Below are the code and all the weights of a small trained network. Each question names an input and a class and asks about switching units off, where a switched-off unit gives its printed mean instead of its output.

import numpy as np


def w(rows, s, z=0):
    codes = np.array(rows[::2]) - 128.0
    scale = np.full(codes.shape[1], s)
    scale[-1] = z or s
    return codes * scale


def f(y):
    return np.maximum(y, 0)


def log_softmax(a):
    a = a - a.max(-1, keepdims=True)
    return a - np.log(np.exp(a).sum(-1, keepdims=True))


def net(x, mask):
    res = np.array(x, float).reshape(1, 7) / 4 @ E
    y = f(res @ A[0][:, :-1].T + A[0][:, -1])
    res = res + np.where(mask, y, B[0][:, -1]) @ B[0][:, :-1]
    return log_softmax(res[-1] @ U[:, :-1].T + U[:, -1])


A, B = {}, {}
E = w([
[127,130,126,126,130,127,129,129,132,132],'x0',
[127,126,130,128,127,130,124,129,127,127],'x1',
[70,37,37,155,161,160,165,48,135,93],'x2',
[191,102,157,192,196,179,29,72,159,122],'x3',
[125,125,128,128,127,133,127,131,133,129],'x4',
[102,160,155,79,155,86,129,137,235,5],'x5',
[129,130,128,126,128,128,129,126,128,128],'x6',
],0.013)
A[0] = w([
[92,69,89,151,213,154,101,59,203,55,102],'n0',
[116,34,37,200,125,206,148,75,30,205,153],'n1',
[201,199,248,117,128,101,52,180,144,142,235],'n2',
[186,133,155,151,86,137,94,149,26,254,207],'n3',
[116,213,152,50,22,63,188,212,95,161,217],'n4',
[122,152,106,114,50,123,169,166,9,237,254],'n5',
[17,105,46,93,83,113,253,126,131,102,191],'n6',
],0.0069,0.0047)
B[0] = w([
[128,74,219,210,176,177,187,123,79,2,205],'n0',
[109,15,47,157,113,140,78,108,196,211,250],'n1',
[166,248,204,87,133,134,53,122,196,171,225],'n2',
[209,165,156,238,166,234,156,86,13,143,244],'n3',
[32,93,213,161,44,150,169,254,140,25,241],'n4',
[120,77,139,230,69,168,222,169,27,135,246],'n5',
[73,170,33,42,158,28,229,107,24,151,223],'n6',
],0.0061,0.017)
U = w([
[121,99,182,202,117,173,183,145,88,49,251],'0',
[93,96,29,110,93,84,171,125,90,217,130],'1',
[67,169,160,43,48,72,116,191,192,77,126],'2',
[101,169,64,3,193,35,175,95,96,76,79],'3',
[225,193,140,155,153,165,67,92,94,211,135],'4',
[142,51,63,160,152,158,39,74,175,176,46],'5',
[178,190,166,56,174,102,27,114,251,119,70],'6',
],0.0073,0.0015)

Each question gives the input, the list of numbers given to net, and the class t.
The units are the neurons (one row each of A and B). Each row of codes is followed by its name. A weight is (code - 128) times the scale printed after its matrix; where a second scale follows, it is the last column's (A, B and U).
mask holds one flag per neuron, in row order. A switched-off neuron (its flag False) gives its mean, the last column of its row in B, instead of its output. The means were averaged over made-up inputs and are rounded, as every weight is.
A unit's drop is (log p(t) with every unit on - log p(t) with that unit switched off) / (log p(t) with every unit on - log p(t) with every unit switched off).
The circuit of an input: a set's keep is (log p(t) with only the set's units on - log p(t) with every unit switched off) / (log p(t) with every unit on - log p(t) with every unit switched off). Starting from all 7 units, units are removed one at a time, each time the one whose removal leaves the highest keep (on an exact tie, the one counted first), for as long as the keep stays at least 0.8.
units of the circuit, in order: the units of the circuit, biggest drop first
most important unit: the unit with the biggest drop
top k neurons: the k neurons with the biggest drops, biggest first
drop of u: that unit's drop, to one decimal
input [-7,7,-3,0,1,6,-3], class 2: units of the circuit, in order	n3
input [-1,-6,2,-4,-7,2,-6], class 3: top 2 neurons	n6, n1
input [-7,-2,2,-7,0,1,-6], class 3: top 3 neurons	n6, n1, n3
input [-4,-1,0,3,1,6,-5], class 6: units of the circuit, in order	n5, n4
input [-3,-5,4,8,-6,-2,2], class 5: top 2 neurons	n1, n4
input [4,1,8,0,1,2,-7], class 3: units of the circuit, in order	n6, n5
input [4,-6,-8,-4,2,1,-3], class 2: top 3 neurons	n2, n0, n4
input [-8,-4,-1,8,-1,4,-2], class 6: units of the circuit, in order	n5, n3
input [4,-7,2,1,5,-2,8], class 5: top 2 neurons	n4, n6
input [-2,-3,1,-2,5,-4,-5], class 1: top 3 neurons	n0, n1, n4
input [8,-5,5,0,2,-7,5], class 1: top 4 neurons	n5, n2, n0, n6
input [-6,-3,0,6,3,1,3], class 6: top 2 neurons	n5, n3
input [3,-4,2,1,-8,-3,-8], class 5: top 3 neurons	n6, n4, n1
input [-7,-7,8,5,5,-7,0], class 5: most important unit	n1
input [-6,0,-1,3,-1,-6,5], class 4: top 2 neurons	n3, n4
input [5,-1,-5,-2,-8,1,6], class 2: top 3 neurons	n0, n2, n3
input [6,-3,-1,1,6,-4,-5], class 4: drop of n3	0.1
input [-6,-6,2,-2,-7,-2,4], class 1: drop of n0	0.1
input [5,2,-4,3,-4,7,-5], class 6: drop of n4	0.0
input [7,0,-6,-1,3,5,6], class 2: most important unit	n4
